Below is a small trained network, with its code and all its weights. Each question gives an input and a class and asks what happens when units are switched off, that is, made to give their printed mean instead of their output.

import numpy as np


def w(rows, s, z=0):
    codes = np.array(rows[::2]) - 128.0
    scale = np.full(codes.shape[1], s)
    scale[-1] = z or s
    return codes * scale


def f(y):
    return y / 2 * (1 + np.tanh(0.7978845608 * (y + 0.044715 * y**3)))


def log_softmax(a):
    a = a - a.max(-1, keepdims=True)
    return a - np.log(np.exp(a).sum(-1, keepdims=True))


def net(x, mask):
    res = np.array(x, float).reshape(1, 8) / 4 @ E
    y = f(res @ A[0][:, :-1].T + A[0][:, -1])
    res = res + np.where(mask, y, B[0][:, -1]) @ B[0][:, :-1]
    return log_softmax(res[-1] @ U[:, :-1].T + U[:, -1])


A, B = {}, {}
E = w([
[128,125,127],'x0',
[98,194,2],'x1',
[129,130,129],'x2',
[128,127,127],'x3',
[130,129,127],'x4',
[128,127,128],'x5',
[239,65,64],'x6',
[234,233,162],'x7',
],0.0098)
A[0] = w([
[171,189,147,16],'neuron 0',
[130,129,128,134],'neuron 1',
[182,54,79,55],'neuron 2',
[115,158,88,59],'neuron 3',
[102,82,110,43],'neuron 4',
[88,180,175,101],'neuron 5',
[169,185,145,22],'neuron 6',
[99,152,154,73],'neuron 7',
[59,39,147,98],'neuron 8',
[168,98,107,52],'neuron 9',
[112,163,74,36],'neuron 10',
[144,15,204,106],'neuron 11',
[153,126,94,31],'neuron 12',
[59,61,95,10],'neuron 13',
[135,113,168,50],'neuron 14',
[197,128,253,110],'neuron 15',
[92,147,144,80],'neuron 16',
[134,105,173,56],'neuron 17',
[76,166,174,64],'neuron 18',
[125,95,172,76],'neuron 19',
[105,141,45,94],'neuron 20',
[94,163,159,72],'neuron 21',
[126,76,191,76],'neuron 22',
[164,117,100,99],'neuron 23',
[104,170,57,23],'neuron 24',
[49,235,139,90],'neuron 25',
[33,148,154,98],'neuron 26',
[69,184,159,72],'neuron 27',
[38,26,120,59],'neuron 28',
[168,178,145,67],'neuron 29',
[197,106,60,100],'neuron 30',
[103,151,152,59],'neuron 31',
[188,94,91,46],'neuron 32',
[152,229,54,104],'neuron 33',
[161,90,117,78],'neuron 34',
[162,102,182,72],'neuron 35',
[166,191,169,110],'neuron 36',
[161,177,147,69],'neuron 37',
[115,92,116,51],'neuron 38',
[109,177,67,20],'neuron 39',
[93,158,161,69],'neuron 40',
[207,247,192,136],'neuron 41',
[164,175,142,29],'neuron 42',
[101,86,114,64],'neuron 43',
[135,105,182,78],'neuron 44',
[86,131,31,116],'neuron 45',
[132,94,185,66],'neuron 46',
],0.012)
B[0] = w([
[147,120,12,139],'neuron 0',
[121,124,129,132],'neuron 1',
[223,106,181,175],'neuron 2',
[124,171,124,132],'neuron 3',
[173,116,71,131],'neuron 4',
[213,95,145,167],'neuron 5',
[147,128,68,137],'neuron 6',
[197,139,138,130],'neuron 7',
[119,98,29,208],'neuron 8',
[194,111,158,133],'neuron 9',
[121,166,119,137],'neuron 10',
[100,241,154,235],'neuron 11',
[254,172,112,123],'neuron 12',
[125,96,46,154],'neuron 13',
[156,162,130,125],'neuron 14',
[73,189,132,231],'neuron 15',
[149,121,142,132],'neuron 16',
[153,175,131,132],'neuron 17',
[225,129,153,153],'neuron 18',
[126,168,124,142],'neuron 19',
[127,205,139,169],'neuron 20',
[169,125,141,138],'neuron 21',
[126,212,136,168],'neuron 22',
[162,122,165,143],'neuron 23',
[106,213,123,147],'neuron 24',
[195,97,184,201],'neuron 25',
[196,75,189,189],'neuron 26',
[194,111,153,162],'neuron 27',
[161,119,15,208],'neuron 28',
[130,106,40,146],'neuron 29',
[197,73,207,191],'neuron 30',
[199,155,132,124],'neuron 31',
[193,92,168,151],'neuron 32',
[44,176,175,207],'neuron 33',
[179,130,178,139],'neuron 34',
[107,166,151,152],'neuron 35',
[114,72,24,177],'neuron 36',
[131,114,57,143],'neuron 37',
[179,132,95,123],'neuron 38',
[106,189,126,142],'neuron 39',
[211,145,140,137],'neuron 40',
[104,73,50,252],'neuron 41',
[153,131,70,132],'neuron 42',
[160,122,76,134],'neuron 43',
[129,181,125,146],'neuron 44',
[105,214,164,192],'neuron 45',
[143,200,130,148],'neuron 46',
],0.0085,0.011)
U = w([
[108,120,2,100],'0',
[90,243,112,73],'1',
[192,101,153,81],'2',
[84,125,105,253],'3',
],0.0086,0.013)

Each question gives the input, the list of numbers given to net, and the class t.
The units are the neurons (one row each of A and B). Each row of codes is followed by its name. A weight is (code - 128) times the scale printed after its matrix; where a second scale follows, it is the last column's (A, B and U).
mask holds one flag per neuron, in row order. A switched-off neuron (its flag False) gives its mean, the last column of its row in B, instead of its output. The means were averaged over made-up inputs and are rounded, as every weight is.
A unit's drop is (log p(t) with every unit on - log p(t) with that unit switched off) / (log p(t) with every unit on - log p(t) with every unit switched off).
The circuit of an input: a set's keep is (log p(t) with only the set's units on - log p(t) with every unit switched off) / (log p(t) with every unit on - log p(t) with every unit switched off). Starting from the 12 units with the biggest drops (on a tie, the unit counted first), units are removed one at a time, each time the one whose removal leaves the highest keep (on an exact tie, the one counted first), for as long as the keep stays at least 0.8.
units of the circuit, in order: the units of the circuit, biggest drop first
most important unit: the unit with the biggest drop
k most important neurons: the k neurons with the biggest drops, biggest first
drop when u is switched off: that unit's drop, to one decimal
input [-4,-7,-2,-6,4,1,-7,-6], class 1: units of the circuit, in order	(neuron 11)
input [-8,3,-3,-6,8,1,8,-7], class 2: units of the circuit, in order	(neuron 2; neuron 30)
input [-1,-8,7,4,2,0,4,8], class 0: units of the circuit, in order	(neuron 41; neuron 36)
input [-2,-4,-4,-3,2,8,-5,1], class 2: units of the circuit, in order	(neuron 5; neuron 33; neuron 18)
input [6,-3,-6,1,3,-8,5,7], class 0: units of the circuit, in order	(neuron 41; neuron 36)
input [4,-5,1,-4,7,0,-5,-7], class 0: 2 most important neurons	(neuron 28; neuron 8)
input [-5,-6,-7,5,-2,3,-7,-1], class 2: 3 most important neurons	(neuron 26; neuron 5; neuron 18)
input [-8,-3,8,-5,1,-4,-3,-6], class 0: units of the circuit, in order	(neuron 28; neuron 8)
input [4,8,7,6,4,-7,-1,-6], class 1: 2 most important neurons	(neuron 45; neuron 20)
input [-3,2,-4,8,-4,-2,5,3], class 2: 2 most important neurons	(neuron 30; neuron 15)
input [2,2,0,8,6,-5,-3,6], class 0: 2 most important neurons	(neuron 41; neuron 36)
input [-4,-6,7,-2,3,-3,1,-8], class 0: 2 most important neurons	(neuron 28; neuron 8)
input [-6,-2,-2,6,1,-7,-5,-3], class 2: drop when neuron 17 is switched off	0.0
input [6,4,-1,-1,8,4,-7,8], class 0: most important unit	neuron 41
input [3,4,-2,-6,-3,-5,-7,2], class 2: drop when neuron 25 is switched off	0.1
input [-3,6,7,-1,-6,6,-6,-8], class 0: drop when neuron 8 is switched off	0.2
input [7,8,-5,-2,0,6,-1,-5], class 1: drop when neuron 45 is switched off	0.2
